Below is a small trained network, with its code and all its weights. Each question gives an input and a class and asks what happens when units are switched off, that is, made to give their printed mean instead of their output.

import numpy as np


def w(rows, s, z=0):
    codes = np.array(rows[::2]) - 128.0
    scale = np.full(codes.shape[1], s)
    scale[-1] = z or s
    return codes * scale


def f(y):
    return y / 2 * (1 + np.tanh(0.7978845608 * (y + 0.044715 * y**3)))


def log_softmax(a):
    a = a - a.max(-1, keepdims=True)
    return a - np.log(np.exp(a).sum(-1, keepdims=True))


def net(x, mask):
    res = np.array(x, float).reshape(1, 6) / 4 @ E
    y = f(res @ A[0][:, :-1].T + A[0][:, -1])
    res = res + np.where(mask, y, B[0][:, -1]) @ B[0][:, :-1]
    return log_softmax(res[-1] @ U[:, :-1].T + U[:, -1])


A, B = {}, {}
E = w([
[120,101,62,133,119,88,162,64],'x0',
[93,133,115,122,251,101,164,174],'x1',
[180,76,139,91,102,136,182,166],'x2',
[86,204,163,84,94,133,174,128],'x3',
[143,135,126,104,136,110,111,124],'x4',
[168,120,226,157,124,77,135,97],'x5',
],0.012)
A[0] = w([
[73,122,131,113,181,96,131,150,59],'N0',
[151,177,169,116,161,137,73,194,123],'N1',
[140,99,128,114,74,127,157,164,41],'N2',
[143,137,129,110,92,154,91,77,76],'N3',
[163,143,173,156,146,208,151,148,147],'N4',
[153,134,143,138,89,161,81,81,59],'N5',
[95,163,160,100,108,128,16,188,103],'N6',
[115,117,194,134,143,115,177,88,169],'N7',
[135,140,88,109,150,82,141,59,64],'N8',
[142,115,140,115,73,121,134,100,107],'N9',
[128,146,118,143,65,149,120,120,77],'N10',
[176,93,130,122,158,136,49,139,194],'N11',
[156,151,144,211,144,87,146,96,240],'N12',
[89,122,102,97,141,84,136,11,87],'N13',
[124,164,132,156,200,59,208,153,60],'N14',
[196,110,147,73,134,120,150,113,157],'N15',
[134,134,86,79,158,154,100,75,139],'N16',
[140,117,139,134,62,170,106,136,59],'N17',
[165,104,171,136,146,70,121,74,206],'N18',
[86,164,164,115,61,169,194,84,187],'N19',
[108,121,96,122,88,78,132,81,83],'N20',
[146,88,108,151,169,108,71,127,88],'N21',
[121,100,195,139,107,143,141,94,119],'N22',
[128,127,125,104,90,113,106,130,87],'N23',
[93,98,25,47,76,142,164,182,191],'N24',
[151,143,137,136,85,120,118,102,158],'N25',
[126,125,84,168,95,83,183,124,105],'N26',
[67,158,101,174,142,175,94,100,228],'N27',
[133,149,154,123,131,136,165,107,155],'N28',
[106,140,113,149,74,126,57,117,100],'N29',
[99,135,98,134,112,166,102,180,140],'N30',
[60,196,152,89,102,122,155,134,68],'N31',
[146,113,86,155,111,103,232,111,104],'N32',
[111,138,165,155,206,111,154,112,136],'N33',
[160,56,101,100,122,172,159,174,147],'N34',
[115,125,126,124,182,109,145,177,113],'N35',
[81,208,125,197,164,126,52,34,1],'N36',
[135,142,177,143,138,200,84,152,85],'N37',
[77,180,176,51,124,96,154,117,175],'N38',
[150,87,119,190,143,183,110,111,104],'N39',
[162,51,133,80,106,149,191,145,5],'N40',
[109,123,106,145,110,97,158,105,56],'N41',
[126,61,125,175,129,127,134,140,188],'N42',
[160,118,131,32,111,112,200,158,65],'N43',
],0.011,0.004)
B[0] = w([
[152,129,83,107,175,140,149,79,171],'N0',
[151,88,129,157,93,123,150,146,188],'N1',
[116,157,160,101,138,149,128,127,157],'N2',
[179,152,108,107,154,198,140,131,162],'N3',
[133,114,123,158,110,117,139,153,171],'N4',
[153,120,90,113,168,149,137,91,169],'N5',
[127,103,141,167,99,131,171,162,188],'N6',
[124,114,78,81,112,68,85,172,176],'N7',
[167,104,175,161,97,147,172,171,163],'N8',
[131,127,103,121,145,149,125,140,166],'N9',
[176,122,130,110,125,155,139,130,164],'N10',
[98,156,122,151,65,90,163,79,186],'N11',
[108,140,87,137,122,109,96,152,190],'N12',
[158,91,153,185,91,132,146,151,183],'N13',
[195,140,94,105,170,162,122,108,203],'N14',
[88,162,139,129,148,112,121,150,172],'N15',
[123,128,129,128,124,83,131,154,160],'N16',
[146,114,98,98,180,157,135,126,174],'N17',
[118,118,87,120,117,101,91,156,194],'N18',
[110,161,99,132,119,116,137,103,212],'N19',
[143,89,136,142,121,160,130,147,162],'N20',
[132,133,156,98,82,126,148,62,172],'N21',
[118,128,72,103,160,127,111,156,163],'N22',
[168,124,129,125,147,120,123,107,139],'N23',
[135,116,96,122,125,81,79,156,247],'N24',
[137,126,79,133,163,138,113,130,166],'N25',
[148,82,150,160,119,114,120,139,162],'N26',
[93,159,133,155,133,113,96,143,198],'N27',
[126,126,113,115,111,111,129,124,149],'N28',
[149,151,132,81,175,153,113,134,171],'N29',
[136,93,92,112,107,89,123,148,171],'N30',
[127,99,116,95,104,113,154,75,185],'N31',
[141,101,143,182,138,122,139,146,184],'N32',
[141,137,78,105,129,173,106,127,188],'N33',
[81,178,143,129,134,118,135,138,203],'N34',
[183,154,111,124,144,154,134,87,181],'N35',
[66,143,247,153,188,144,109,146,204],'N36',
[156,51,117,146,103,113,161,154,173],'N37',
[103,132,126,144,92,118,144,92,197],'N38',
[100,156,113,83,104,126,161,60,163],'N39',
[98,184,254,138,176,198,117,138,186],'N40',
[146,96,147,129,120,145,158,134,141],'N41',
[85,164,132,117,89,122,135,99,175],'N42',
[94,135,209,123,111,121,107,118,188],'N43',
],0.0094,0.012)
U = w([
[202,126,107,90,215,197,113,91,93],'0',
[52,159,232,143,174,126,86,145,160],'1',
[167,18,160,222,86,106,207,179,83],'2',
[111,145,120,145,103,86,97,124,247],'3',
[75,149,131,110,49,66,157,1,90],'4',
[92,110,79,101,118,39,13,193,68],'5',
],0.0092,0.012)

Each question gives the input, the list of numbers given to net, and the class t.
The units are the neurons (one row each of A and B). Each row of codes is followed by its name. A weight is (code - 128) times the scale printed after its matrix; where a second scale follows, it is the last column's (A, B and U).
mask holds one flag per neuron, in row order. A switched-off neuron (its flag False) gives its mean, the last column of its row in B, instead of its output. The means were averaged over made-up inputs and are rounded, as every weight is.
A unit's drop is (log p(t) with every unit on - log p(t) with that unit switched off) / (log p(t) with every unit on - log p(t) with every unit switched off).
The circuit of an input: a set's keep is (log p(t) with only the set's units on - log p(t) with every unit switched off) / (log p(t) with every unit on - log p(t) with every unit switched off). Starting from the 12 units with the biggest drops (on a tie, the unit counted first), units are removed one at a time, each time the one whose removal leaves the highest keep (on an exact tie, the one counted first), for as long as the keep stays at least 0.8.
units of the circuit, in order: the units of the circuit, biggest drop first
unit that matters most: the unit with the biggest drop
k most important neurons: the k neurons with the biggest drops, biggest first
drop when u is switched off: that unit's drop, to one decimal
input [8,4,1,2,-3,7], class 2: unit that matters most : N13
input [-4,4,3,-6,5,7], class 5: 2 most important neurons : N18; N7
input [6,-1,-4,6,2,1], class 2: units of the circuit, in order : N13; N8
input [7,0,0,2,0,-8], class 5: 4 most important neurons : N24; N6; N27; N1
input [-7,-1,2,2,4,7], class 2: 2 most important neurons : N1; N37
input [2,-3,1,-8,-3,7], class 4: 2 most important neurons : N39; N11
input [-6,5,5,4,-4,-5], class 2: units of the circuit, in order : N1; N4
input [-1,-7,2,2,-7,8], class 5: 2 most important neurons : N7; N18
input [-1,-4,2,-2,-4,-4], class 0: 2 most important neurons : N17; N7
input [0,6,-6,-4,-2,7], class 5: 4 most important neurons : N12; N18; N7; N40
input [-7,-1,6,-8,5,-8], class 4: units of the circuit, in order : N11; N39
input [-2,-1,-8,6,-2,-7], class 1: 2 most important neurons : N36; N27
input [-5,2,-6,-7,2,-3], class 4: 3 most important neurons : N11; N21; N39
input [-6,-5,-5,-3,6,7], class 5: unit that matters most : N18
input [-5,4,3,-3,-3,7], class 5: units of the circuit, in order : N7; N18
input [5,0,-2,-5,4,7], class 5: 2 most important neurons : N18; N12
input [4,-5,-3,-2,-3,8], class 5: units of the circuit, in order : N18; N7
input [6,4,-2,6,-3,-6], class 2: 3 most important neurons : N13; N8; N32
input [-3,1,-7,8,3,-3], class 4: 4 most important neurons : N31; N38; N40; N19
input [-4,3,2,6,-8,7], class 3: most important neuron : N24
input [-8,7,5,6,-3,-6], class 2: units of the circuit, in order : N1; N37
input [6,-4,-7,6,-1,5], class 1: drop when N29 is switched off : 0.1
input [3,-6,-6,-2,-4,2], class 0: drop when N3 is switched off : 0.2
input [4,5,-2,7,-2,1], class 4: drop when N14 is switched off : -0.1
